Below are the code and all the weights of a small trained network. Each question names an input and a class and asks about switching units off, where a switched-off unit gives its printed mean instead of its output.

import numpy as np


def w(rows, s, z=0):
    codes = np.array(rows[::2]) - 128.0
    scale = np.full(codes.shape[1], s)
    scale[-1] = z or s
    return codes * scale


def norm(h):
    return h / np.sqrt((h * h).mean(-1, keepdims=True) + 1e-5)


def f(y):
    return np.maximum(y, 0)


def log_softmax(a):
    a = a - a.max(-1, keepdims=True)
    return a - np.log(np.exp(a).sum(-1, keepdims=True))


def net(x, mask):
    res = np.array(x, float).reshape(1, 4) / 4 @ E
    u = 0
    for l in range(2):
        y = f(norm(res) @ A[l][:, :-1].T + A[l][:, -1])
        res = res + np.where(mask[u : u + 15], y, B[l][:, -1]) @ B[l][:, :-1]
        u += 15
    return log_softmax(norm(res)[-1] @ U[:, :-1].T + U[:, -1])


A, B = {}, {}
E = w([
[167,129,112,132,80,143,130,253,38],'x0',
[120,240,98,55,119,171,118,52,142],'x1',
[96,208,171,79,119,75,97,142,191],'x2',
[71,254,133,103,101,92,108,107,105],'x3',
],0.0011)
A[0] = w([
[99,208,107,90,54,121,129,154,76,2],'L0N0',
[133,126,63,104,87,154,142,110,42,35],'L0N1',
[61,163,117,128,151,107,156,38,142,116],'L0N2',
[86,95,84,156,163,150,164,38,64,176],'L0N3',
[201,114,89,102,152,220,158,125,116,80],'L0N4',
[124,166,104,119,122,157,127,124,60,104],'L0N5',
[176,42,155,134,71,74,128,209,124,77],'L0N6',
[107,170,100,99,106,158,141,141,60,116],'L0N7',
[112,201,186,132,109,73,98,215,168,136],'L0N8',
[43,198,129,130,94,93,141,152,87,70],'L0N9',
[169,65,58,115,102,204,208,107,85,60],'L0N10',
[140,5,109,203,138,195,121,148,50,95],'L0N11',
[204,136,75,98,141,199,174,53,78,89],'L0N12',
[103,190,103,117,102,178,120,160,23,130],'L0N13',
[76,233,156,105,129,149,110,91,154,173],'L0N14',
],0.0019,0.0022)
B[0] = w([
[214,150,140,72,30,73,107,92,4,161],'L0N0',
[161,206,119,120,145,128,113,236,220,145],'L0N1',
[103,106,203,96,148,72,118,160,217,203],'L0N2',
[113,192,177,60,90,116,93,199,197,217],'L0N3',
[65,137,113,167,95,207,94,135,150,158],'L0N4',
[188,204,147,121,141,148,116,178,131,160],'L0N5',
[95,101,192,89,192,102,182,157,132,180],'L0N6',
[205,161,80,117,80,132,144,160,151,174],'L0N7',
[133,84,94,82,73,244,66,140,100,210],'L0N8',
[153,82,76,165,44,109,70,129,39,174],'L0N9',
[122,169,51,181,120,184,124,212,198,167],'L0N10',
[93,167,55,218,176,97,211,136,79,215],'L0N11',
[96,132,135,95,89,200,83,172,183,173],'L0N12',
[219,190,105,142,150,156,143,113,166,203],'L0N13',
[162,38,122,226,139,50,162,70,103,254],'L0N14',
],0.0018,0.0022)
A[1] = w([
[113,215,89,93,107,149,109,107,93,112],'L1N0',
[169,173,50,109,91,128,113,125,99,72],'L1N1',
[137,115,93,157,65,151,117,250,39,208],'L1N2',
[246,198,152,40,83,88,133,100,25,2],'L1N3',
[58,131,147,162,84,17,81,95,67,77],'L1N4',
[158,101,137,202,184,74,254,136,77,40],'L1N5',
[114,47,171,122,253,92,140,72,206,123],'L1N6',
[164,159,147,67,111,165,119,99,165,181],'L1N7',
[82,94,165,79,112,67,96,13,166,80],'L1N8',
[117,85,209,23,179,144,103,216,93,48],'L1N9',
[69,27,89,117,164,227,151,117,177,59],'L1N10',
[77,122,112,205,190,70,239,162,78,42],'L1N11',
[165,65,128,190,178,77,232,128,64,33],'L1N12',
[30,216,131,178,90,119,53,179,115,174],'L1N13',
[113,95,44,151,142,221,127,75,129,67],'L1N14',
],0.0024,0.0018)
B[1] = w([
[167,72,118,198,95,102,149,188,76,175],'L1N0',
[165,123,140,162,94,125,117,122,95,171],'L1N1',
[118,153,144,122,165,87,150,54,190,253],'L1N2',
[108,107,173,166,10,36,65,44,22,185],'L1N3',
[153,86,120,102,128,239,87,152,102,170],'L1N4',
[63,103,70,152,187,94,65,167,104,173],'L1N5',
[156,218,77,132,121,128,164,122,89,243],'L1N6',
[92,120,129,205,175,83,164,136,84,198],'L1N7',
[168,170,171,108,236,144,140,91,164,212],'L1N8',
[119,85,96,53,60,72,227,117,161,147],'L1N9',
[46,110,185,100,56,121,41,122,88,182],'L1N10',
[71,107,104,138,186,74,80,155,99,175],'L1N11',
[3,96,49,199,224,96,26,196,60,172],'L1N12',
[177,66,107,99,145,164,143,132,102,196],'L1N13',
[98,156,203,87,50,151,169,146,133,150],'L1N14',
],0.0027,0.003)
U = w([
[195,35,168,54,166,204,47,109,113,3],'0',
[40,64,67,181,230,60,107,207,91,196],'1',
[152,232,177,104,254,113,148,21,197,187],'2',
[131,52,152,9,72,43,218,170,189,59],'3',
[213,145,139,150,16,39,88,83,11,177],'4',
[205,193,69,163,102,220,200,208,165,88],'5',
[27,123,166,102,37,236,122,130,182,92],'6',
],0.0069,0.0025)

Each question gives the input, the list of numbers given to net, and the class t.
The units are the neurons (one row each of A and B). Each row of codes is followed by its name. A weight is (code - 128) times the scale printed after its matrix; where a second scale follows, it is the last column's (A, B and U).
mask holds one flag per neuron, layer by layer. A switched-off neuron (its flag False) gives its mean, the last column of its row in B, instead of its output. The means were averaged over made-up inputs and are rounded, as every weight is.
A unit's drop is (log p(t) with every unit on - log p(t) with that unit switched off) / (log p(t) with every unit on - log p(t) with every unit switched off).
The circuit of an input: a set's keep is (log p(t) with only the set's units on - log p(t) with every unit switched off) / (log p(t) with every unit on - log p(t) with every unit switched off). Starting from the 12 units with the biggest drops (on a tie, the unit counted first), units are removed one at a time, each time the one whose removal leaves the highest keep (on an exact tie, the one counted first), for as long as the keep stays at least 0.8.
circuit, biggest first: the units of the circuit, biggest drop first
most important unit: the unit with the biggest drop
top k neurons: the k neurons with the biggest drops, biggest first
top k neurons in layer l: the k neurons of layer l with the biggest drops, biggest first
drop when u is switched off: that unit's drop, to one decimal
input [-1,1,-8,-4], class 6: top 2 neurons in layer 0 -> L0N12; L0N14
input [-3,8,-1,7], class 4: top neuron in layer 0 -> L0N9
input [3,4,-2,-6], class 5: top 3 neurons -> L0N10; L0N11; L1N3
input [-5,-7,5,6], class 0: circuit, biggest first -> L1N4; L0N8; L1N13; L1N7
input [6,2,-8,-3], class 5: top 4 neurons -> L0N10; L0N14; L0N12; L0N4
input [1,4,-1,-3], class 6: circuit, biggest first -> L0N4; L1N14
input [6,1,8,-3], class 3: top 2 neurons -> L1N9; L0N6
input [-1,-5,8,8], class 0: top 2 neurons -> L1N4; L1N13
input [1,-3,5,-4], class 3: top 3 neurons in layer 0 -> L0N14; L0N8; L0N11
input [1,-7,5,0], class 3: top 2 neurons in layer 0 -> L0N14; L0N8
input [-2,-2,-6,6], class 5: top 2 neurons -> L0N3; L1N3
input [1,4,-8,-4], class 5: top 2 neurons -> L0N10; L0N11
input [-8,-6,-8,7], class 2: top 2 neurons -> L0N3; L0N14
input [-6,5,-5,-4], class 6: most important unit -> L1N10
input [3,-8,6,7], class 3: top 2 neurons -> L1N9; L1N2
input [-4,-8,5,3], class 0: top 2 neurons in layer 1 -> L1N4; L1N2
input [3,0,8,-8], class 3: drop when L1N9 is switched off -> 0.1
input [-2,2,-4,2], class 5: drop when L1N12 is switched off -> 0.3
input [2,-1,-7,6], class 5: drop when L0N10 is switched off -> 0.3
input [-7,6,-8,-5], class 6: most important unit -> L1N10
